Below is a small trained network, with its code and all its weights. Each question gives an input and a class and asks what happens when units are switched off, that is, made to give their printed mean instead of their output.

import numpy as np


def w(rows, s, z=0):
    codes = np.array(rows[::2]) - 128.0
    scale = np.full(codes.shape[1], s)
    scale[-1] = z or s
    return codes * scale


def f(y):
    return np.maximum(y, 0)


def log_softmax(a):
    a = a - a.max(-1, keepdims=True)
    return a - np.log(np.exp(a).sum(-1, keepdims=True))


def net(x, mask):
    res = np.array(x, float).reshape(1, 5) / 4 @ E
    y = f(res @ A[0][:, :-1].T + A[0][:, -1])
    res = res + np.where(mask, y, B[0][:, -1]) @ B[0][:, :-1]
    return log_softmax(res[-1] @ U[:, :-1].T + U[:, -1])


A, B = {}, {}
E = w([
[121,185,89,87,158,92,142,205,89,157,126,140],'x0',
[126,218,147,183,104,106,7,111,253,38,139,154],'x1',
[216,160,115,147,95,206,137,254,170,245,193,181],'x2',
[121,46,206,200,251,54,46,188,35,144,164,126],'x3',
[134,32,163,159,147,190,119,60,213,83,167,53],'x4',
],0.0075)
A[0] = w([
[39,163,88,106,157,55,121,47,137,87,86,85,132],'neuron 1',
[150,145,65,2,73,228,161,120,150,98,131,129,34],'neuron 2',
[167,124,112,130,70,21,91,161,195,97,156,126,57],'neuron 3',
[138,106,156,244,203,109,46,190,73,119,153,159,2],'neuron 4',
[156,200,154,153,107,108,66,171,168,56,125,95,94],'neuron 5',
[176,109,84,118,86,172,61,166,144,175,167,165,79],'neuron 6',
[182,180,112,216,143,141,86,131,152,111,78,138,16],'neuron 7',
[230,166,126,232,86,199,102,204,190,221,170,153,51],'neuron 8',
[125,216,24,107,95,188,159,88,177,82,145,128,38],'neuron 9',
[191,96,117,169,111,124,210,156,141,172,163,120,136],'neuron 10',
[103,167,140,162,129,100,64,179,233,130,95,120,30],'neuron 11',
[175,110,208,123,232,94,126,139,116,164,178,116,90],'neuron 12',
],0.0076,0.0027)
B[0] = w([
[145,140,143,117,150,107,79,135,76,55,72,50,221],'neuron 1',
[146,142,220,162,88,205,162,113,133,199,211,198,204],'neuron 2',
[118,144,124,208,127,204,54,202,165,159,124,141,167],'neuron 3',
[131,162,194,158,116,130,60,66,220,115,239,161,241],'neuron 4',
[85,126,99,93,197,216,200,186,72,239,17,182,192],'neuron 5',
[76,107,91,78,143,97,83,95,85,91,91,150,187],'neuron 6',
[174,122,66,166,153,153,143,243,44,131,102,98,163],'neuron 7',
[188,65,103,45,243,35,78,52,117,21,100,58,244],'neuron 8',
[126,203,234,59,85,108,80,150,198,205,181,154,204],'neuron 9',
[123,2,95,88,206,109,187,97,69,110,48,77,186],'neuron 10',
[113,80,135,174,206,144,201,245,90,191,63,77,183],'neuron 11',
[46,160,110,164,58,243,149,112,164,160,192,157,216],'neuron 12',
],0.007,0.011)
U = w([
[120,170,74,48,149,60,76,104,102,37,25,97,125],'0',
[145,219,131,171,56,147,74,140,175,151,247,254,3],'1',
[103,136,69,172,127,163,159,201,83,174,59,103,198],'2',
],0.0064,0.0029)

Each question gives the input, the list of numbers given to net, and the class t.
The units are the neurons (one row each of A and B). Each row of codes is followed by its name. A weight is (code - 128) times the scale printed after its matrix; where a second scale follows, it is the last column's (A, B and U).
mask holds one flag per neuron, in row order. A switched-off neuron (its flag False) gives its mean, the last column of its row in B, instead of its output. The means were averaged over made-up inputs and are rounded, as every weight is.
A unit's drop is (log p(t) with every unit on - log p(t) with that unit switched off) / (log p(t) with every unit on - log p(t) with every unit switched off).
The circuit of an input: a set's keep is (log p(t) with only the set's units on - log p(t) with every unit switched off) / (log p(t) with every unit on - log p(t) with every unit switched off). Starting from all 12 units, units are removed one at a time, each time the one whose removal leaves the highest keep (on an exact tie, the one counted first), for as long as the keep stays at least 0.8.
circuit, biggest first: the units of the circuit, biggest drop first
most important unit: the unit with the biggest drop
top k neurons: the k neurons with the biggest drops, biggest first
drop when u is switched off: that unit's drop, to one decimal
input [8,1,3,-2,3], class 0: circuit, biggest first -> [neuron 8; neuron 12]
input [0,7,5,5,8], class 2: circuit, biggest first -> [neuron 11]
input [-2,-4,5,6,-6], class 1: top 3 neurons -> [neuron 4; neuron 12; neuron 1]
input [0,-2,4,4,8], class 0: circuit, biggest first -> [neuron 2; neuron 8]
input [1,-4,4,4,5], class 0: circuit, biggest first -> [neuron 2; neuron 5]
input [1,5,0,3,3], class 2: circuit, biggest first -> [neuron 11; neuron 5]
input [-4,3,-5,-8,6], class 1: top 2 neurons -> [neuron 2; neuron 9]
input [8,4,-7,8,5], class 1: top 4 neurons -> [neuron 4; neuron 8; neuron 12; neuron 10]
input [3,-6,-5,-6,-1], class 1: top 2 neurons -> [neuron 2; neuron 8]
input [0,6,-1,5,-7], class 2: top 3 neurons -> [neuron 5; neuron 11; neuron 9]
input [6,3,3,3,-8], class 0: top 3 neurons -> [neuron 8; neuron 2; neuron 9]
input [-7,8,5,-7,5], class 2: top 3 neurons -> [neuron 11; neuron 5; neuron 4]
input [-3,-4,8,1,-3], class 0: drop when neuron 8 is switched off -> 0.2
input [6,2,0,5,0], class 1: most important unit -> neuron 4
input [-5,1,4,1,-4], class 0: drop when neuron 8 is switched off -> 0.1
input [1,5,4,-2,-1], class 2: drop when neuron 7 is switched off -> 0.2
input [8,3,3,1,-6], class 0: drop when neuron 12 is switched off -> 0.3
